Below is a small trained network, with its code and all its weights. Each question gives an input and a target symbol and asks what happens when units are switched off, that is, made to give their printed mean instead of their output.

import numpy as np


def w(rows, s, z=0):
    codes = np.array(rows[::2]) - 128.0
    scale = np.full(codes.shape[1], s)
    scale[-1] = z or s
    return codes * scale


def f(y):
    return np.maximum(y, 0)


def softmax(a):
    e = np.exp(a - a.max(-1, keepdims=True))
    return e / e.sum(-1, keepdims=True)


def log_softmax(a):
    a = a - a.max(-1, keepdims=True)
    return a - np.log(np.exp(a).sum(-1, keepdims=True))


def net(x, mask):
    ids = ['αγηθμξπστ'.index(c) for c in x.split()]
    T = len(ids)
    res = E[ids] + P[:T]
    u = 0
    for l in range(3):
        r = res
        for j in range(2):
            rows = slice(3 * j, 3 * j + 3)
            q, k, v = (r @ M[l][rows].T for M in (Q, K, V))
            z = softmax(np.where(np.tri(T) > 0, q @ k.T / 3**0.5, -1e9)) @ v
            o = O[l][rows]
            res = res + np.where(mask[u + j], z, o[:, -1]) @ o[:, :-1]
        u += 2
        y = f(res @ A[l][:, :-1].T + A[l][:, -1])
        res = res + np.where(mask[u : u + 4], y, B[l][:, -1]) @ B[l][:, :-1]
        u += 4
    return log_softmax(res[-1] @ U[:, :-1].T + U[:, -1])


Q, K, V, O, A, B = {}, {}, {}, {}, {}, {}
E = w([
[145,112,207,196],'α',
[145,230,69,107],'γ',
[116,203,239,125],'η',
[165,129,152,9],'θ',
[160,119,137,133],'μ',
[143,139,196,106],'ξ',
[147,167,108,246],'π',
[196,78,38,138],'σ',
[184,26,181,91],'τ',
],0.011)
P = w([
[34,89,89,114],'0',
[95,115,119,122],'1',
[148,144,139,130],'2',
[182,160,159,137],'3',
[209,177,174,145],'4',
[235,190,187,148],'5',
[254,205,200,139],'6',
],0.0078)
Q[0] = w([
[92,199,115,140],'0.h1',
[66,145,171,148],'0.h1',
[108,99,114,187],'0.h1',
[2,60,119,98],'0.h2',
[43,74,91,164],'0.h2',
[237,112,168,145],'0.h2',
],0.0089)
K[0] = w([
[138,75,131,116],'0.h1',
[134,108,81,111],'0.h1',
[131,140,120,58],'0.h1',
[21,108,91,128],'0.h2',
[12,103,124,103],'0.h2',
[205,186,135,123],'0.h2',
],0.011)
V[0] = w([
[151,160,163,150],'0.h1',
[74,129,123,125],'0.h1',
[75,107,103,117],'0.h1',
[99,139,181,1],'0.h2',
[148,48,147,168],'0.h2',
[178,72,55,184],'0.h2',
],0.0079)
O[0] = w([
[177,118,105,92,188],'0.h1',
[73,112,105,131,14],'0.h1',
[65,125,124,148,3],'0.h1',
[148,110,65,244,117],'0.h2',
[106,222,101,93,7],'0.h2',
[84,222,255,60,146],'0.h2',
],0.0065,0.00057)
A[0] = w([
[171,74,31,253,252],'0.n1',
[121,133,143,141,89],'0.n2',
[9,181,36,117,155],'0.n3',
[163,131,151,233,110],'0.n4',
],0.0037,0.0038)
B[0] = w([
[252,93,22,220,252],'0.n1',
[129,118,127,164,128],'0.n2',
[46,183,20,85,155],'0.n3',
[123,101,114,241,157],'0.n4',
],0.0036,0.0037)
Q[1] = w([
[28,132,137,190],'1.h1',
[182,142,214,183],'1.h1',
[254,221,132,136],'1.h1',
[252,181,165,108],'1.h2',
[178,158,121,118],'1.h2',
[91,101,123,109],'1.h2',
],0.0085)
K[1] = w([
[71,55,73,93],'1.h1',
[234,170,114,108],'1.h1',
[255,170,188,117],'1.h1',
[219,164,166,134],'1.h2',
[247,144,171,138],'1.h2',
[40,117,107,140],'1.h2',
],0.0092)
V[1] = w([
[148,30,182,96],'1.h1',
[85,134,250,145],'1.h1',
[113,129,176,254],'1.h1',
[145,30,141,112],'1.h2',
[148,58,198,157],'1.h2',
[99,175,142,241],'1.h2',
],0.0081)
O[1] = w([
[56,219,60,157,79],'1.h1',
[140,92,1,119,4],'1.h1',
[101,101,62,22,152],'1.h1',
[102,212,110,140,115],'1.h2',
[42,178,46,104,134],'1.h2',
[165,85,103,35,144],'1.h2',
],0.0069,0.0024)
A[1] = w([
[153,182,35,198,153],'1.n1',
[83,203,138,60,253],'1.n2',
[94,168,237,1,125],'1.n3',
[179,105,75,25,168],'1.n4',
],0.0091,0.0047)
B[1] = w([
[77,120,61,191,238],'1.n1',
[79,204,134,67,242],'1.n2',
[6,66,198,165,206],'1.n3',
[85,82,113,72,253],'1.n4',
],0.011,0.0035)
Q[2] = w([
[149,188,97,114],'2.h1',
[71,48,94,80],'2.h1',
[251,253,194,79],'2.h1',
[117,153,107,151],'2.h2',
[164,50,190,102],'2.h2',
[54,170,62,194],'2.h2',
],0.0054)
K[2] = w([
[126,156,94,125],'2.h1',
[96,93,135,117],'2.h1',
[255,193,87,84],'2.h1',
[104,125,111,135],'2.h2',
[180,129,153,128],'2.h2',
[63,132,118,130],'2.h2',
],0.0099)
V[2] = w([
[119,99,251,165],'2.h1',
[185,242,103,175],'2.h1',
[65,165,165,211],'2.h1',
[193,221,155,152],'2.h2',
[127,127,127,129],'2.h2',
[195,191,158,123],'2.h2',
],0.0026)
O[2] = w([
[167,124,12,79,186],'2.h1',
[58,107,191,82,23],'2.h1',
[150,6,98,137,230],'2.h1',
[133,105,205,49,2],'2.h2',
[128,127,126,130,130],'2.h2',
[155,137,213,35,9],'2.h2',
],0.0023,0.00057)
A[2] = w([
[85,112,241,45,71],'2.n1',
[82,221,136,73,29],'2.n2',
[140,140,48,166,13],'2.n3',
[156,71,255,124,3],'2.n4',
],0.0064,0.0054)
B[2] = w([
[40,37,115,192,252],'2.n1',
[220,88,82,177,159],'2.n2',
[143,118,232,60,135],'2.n3',
[170,219,2,67,169],'2.n4',
],0.0058,0.0028)
U = w([
[125,179,80,17,88],'α',
[205,88,183,119,134],'γ',
[148,57,50,117,67],'η',
[137,116,110,244,78],'θ',
[144,171,131,90,186],'μ',
[115,119,101,140,244],'ξ',
[106,63,140,75,68],'π',
[92,183,202,156,89],'σ',
[98,242,85,135,82],'τ',
],0.011)

Each question gives the input, a string of symbols that net reads in full, and the target symbol t.
The units are the heads (3 rows each of Q, K, V and O) and the neurons (one row each of A and B). Each row of codes is followed by its name. A weight is (code - 128) times the scale printed after its matrix; where a second scale follows, it is the last column's (O, A, B and U).
mask holds one flag per unit, layer by layer, with each layer's heads first. A switched-off unit (its flag False) gives its mean, the last column of its rows in O or B, instead of its output. The means were averaged over made-up inputs and are rounded, as every weight is.
A unit's drop is (log p(t) with every unit on - log p(t) with that unit switched off) / (log p(t) with every unit on - log p(t) with every unit switched off).
The circuit of an input: a set's keep is (log p(t) with only the set's units on - log p(t) with every unit switched off) / (log p(t) with every unit on - log p(t) with every unit switched off). Starting from the 12 units with the biggest drops (on a tie, the unit counted first), units are removed one at a time, each time the one whose removal leaves the highest keep (on an exact tie, the one counted first), for as long as the keep stays at least 0.8.
units of the circuit, in order: the units of the circuit, biggest drop first
most important unit: the unit with the biggest drop
top k neurons: the k neurons with the biggest drops, biggest first
which heads matter: for each layer, one digit per head in row order, 1 if its drop is at least 0.15 and else 0, layers parted by /
input ξ γ π σ α σ, target α: top 2 neurons : 1.n4, 1.n2
input π θ γ σ σ σ σ, target σ: which heads matter : 01 / 00 / 00
input τ θ α π σ τ τ, target τ: which heads matter : 10 / 11 / 00
input γ θ η, target θ: units of the circuit, in order : 0.h2
input α π γ, target π: top 2 neurons : 1.n3, 1.n4
input π θ γ σ, target γ: which heads matter : 01 / 10 / 00
input γ γ σ, target γ: which heads matter : 00 / 10 / 00
input θ σ π ξ α σ, target α: units of the circuit, in order : 0.h2, 1.h1, 1.n4
input μ π γ α γ π θ, target π: top 3 neurons : 1.n3, 0.n1, 1.n4
input γ μ γ σ τ, target σ: units of the circuit, in order : 0.h2, 1.n3, 0.n1
input μ σ ξ, target σ: which heads matter : 00 / 00 / 00
input π μ θ η, target θ: units of the circuit, in order : 0.h2, 1.n2
input ξ π π θ, target π: units of the circuit, in order : 1.n3, 1.n4
input θ π μ, target π: which heads matter : 01 / 11 / 00
input γ γ γ θ μ π η, target π: units of the circuit, in order : 1.h1, 1.n3, 1.h2, 1.n4
input η ξ τ γ τ θ σ, target θ: units of the circuit, in order : 1.n1, 1.h1
input τ γ σ α γ γ π, target γ: units of the circuit, in order : 1.h2, 1.h1
input ξ π α, target π: top 2 neurons : 1.n3, 0.n1
input μ σ π γ, target π: which heads matter : 00 / 01 / 00
input σ σ γ, target σ: most important unit : 1.n3
input μ σ γ, target σ: which heads matter : 00 / 10 / 00
